Below are the code and all the weights of a small trained network. Each question names an input and a class and asks about switching units off, where a switched-off unit gives its printed mean instead of its output.

import numpy as np


def w(rows, s, z=0):
    codes = np.array(rows[::2]) - 128.0
    scale = np.full(codes.shape[1], s)
    scale[-1] = z or s
    return codes * scale


def f(y):
    return np.maximum(y, 0)


def log_softmax(a):
    a = a - a.max(-1, keepdims=True)
    return a - np.log(np.exp(a).sum(-1, keepdims=True))


def net(x, mask):
    res = np.array(x, float).reshape(1, 3) / 4 @ E
    y = f(res @ A[0][:, :-1].T + A[0][:, -1])
    res = res + np.where(mask, y, B[0][:, -1]) @ B[0][:, :-1]
    return log_softmax(res[-1] @ U[:, :-1].T + U[:, -1])


A, B = {}, {}
E = w([
[248,95,215,167,102,74,130,65,62],'x0',
[93,46,134,106,84,65,160,211,167],'x1',
[77,178,113,119,80,124,242,128,146],'x2',
],0.012)
A[0] = w([
[131,120,121,150,163,148,94,136,107,158],'n1',
[153,73,239,156,106,81,130,66,81,242],'n2',
[112,160,113,160,188,250,88,93,125,143],'n3',
[44,182,62,74,147,149,128,146,208,65],'n4',
[69,118,120,104,161,119,55,170,154,68],'n5',
[102,140,96,112,93,128,147,156,156,125],'n6',
[199,4,149,111,180,92,58,188,175,194],'n7',
[148,142,99,140,113,117,119,150,125,69],'n8',
[113,114,173,129,149,170,110,139,131,25],'n9',
[63,132,82,64,73,79,184,255,202,179],'n10',
[10,82,111,44,110,113,213,192,178,162],'n11',
[107,198,119,157,117,193,159,69,111,68],'n12',
[136,145,98,103,197,160,32,111,97,107],'n13',
[115,237,156,137,171,182,175,75,142,80],'n14',
[132,118,142,175,43,85,184,165,142,70],'n15',
[16,170,46,73,121,219,129,196,211,158],'n16',
[146,218,32,90,181,216,111,139,160,217],'n17',
[184,197,158,125,163,142,92,97,108,41],'n18',
[150,234,97,135,122,113,194,86,91,171],'n19',
[124,190,131,118,87,123,202,57,143,9],'n20',
[183,162,121,142,87,70,117,93,76,2],'n21',
],0.0097,0.0035)
B[0] = w([
[168,82,96,119,133,140,144,157,82,150],'n1',
[179,168,186,160,98,99,189,83,78,215],'n2',
[189,107,125,111,146,104,89,192,86,182],'n3',
[127,185,119,211,158,160,193,71,81,211],'n4',
[134,139,59,175,164,191,100,85,99,166],'n5',
[130,122,72,114,148,171,134,141,159,167],'n6',
[245,126,124,207,84,167,99,145,97,200],'n7',
[136,136,131,121,111,108,117,118,146,128],'n8',
[132,122,110,141,143,119,123,149,119,132],'n9',
[93,1,88,45,98,172,107,136,195,240],'n10',
[106,37,62,61,121,154,115,135,183,236],'n11',
[137,170,157,178,118,92,111,119,64,172],'n12',
[129,74,94,99,132,144,72,220,132,172],'n13',
[149,215,171,163,128,104,100,121,59,181],'n14',
[122,114,148,65,117,72,76,178,124,170],'n15',
[149,177,82,230,166,161,174,56,76,253],'n16',
[108,181,133,127,112,80,187,88,68,202],'n17',
[95,101,50,85,134,127,118,159,147,168],'n18',
[153,164,120,149,156,121,104,117,46,183],'n19',
[126,60,79,102,160,169,34,155,101,167],'n20',
[131,147,94,161,149,168,126,170,63,164],'n21',
],0.0091,0.021)
U = w([
[96,148,180,121,156,109,125,133,161,2],'0',
[140,64,175,22,76,73,132,192,224,219],'1',
[86,116,105,122,132,146,195,77,146,58],'2',
[116,126,146,10,130,49,118,157,78,83],'3',
[166,189,163,206,128,101,159,103,61,196],'4',
[146,77,98,111,132,155,73,149,116,204],'5',
[80,139,189,133,139,110,89,117,160,4],'6',
],0.012,0.003)

Each question gives the input, the list of numbers given to net, and the class t.
The units are the neurons (one row each of A and B). Each row of codes is followed by its name. A weight is (code - 128) times the scale printed after its matrix; where a second scale follows, it is the last column's (A, B and U).
mask holds one flag per neuron, in row order. A switched-off neuron (its flag False) gives its mean, the last column of its row in B, instead of its output. The means were averaged over made-up inputs and are rounded, as every weight is.
A unit's drop is (log p(t) with every unit on - log p(t) with that unit switched off) / (log p(t) with every unit on - log p(t) with every unit switched off).
most important unit: the unit with the biggest drop
top k neurons: the k neurons with the biggest drops, biggest first
drop when u is switched off: that unit's drop, to one decimal
input [-6,-7,-7], class 4: most important unit => n17
input [-6,-2,2], class 4: top 3 neurons => n16, n4, n17
input [3,3,-5], class 4: top 2 neurons => n10, n11
input [1,2,-7], class 4: top 3 neurons => n10, n11, n7
input [6,-6,-7], class 5: top 4 neurons => n13, n18, n16, n4
input [-1,-7,-3], class 3: top 3 neurons => n16, n4, n13
input [1,5,-5], class 4: top 2 neurons => n11, n10
input [0,5,-2], class 1: top 2 neurons => n16, n4
input [-4,0,4], class 2: drop when n13 is switched off => 0.0
input [-8,-2,-6], class 4: drop when n16 is switched off => 0.2
input [-8,-3,0], class 4: drop when n4 is switched off => 0.1
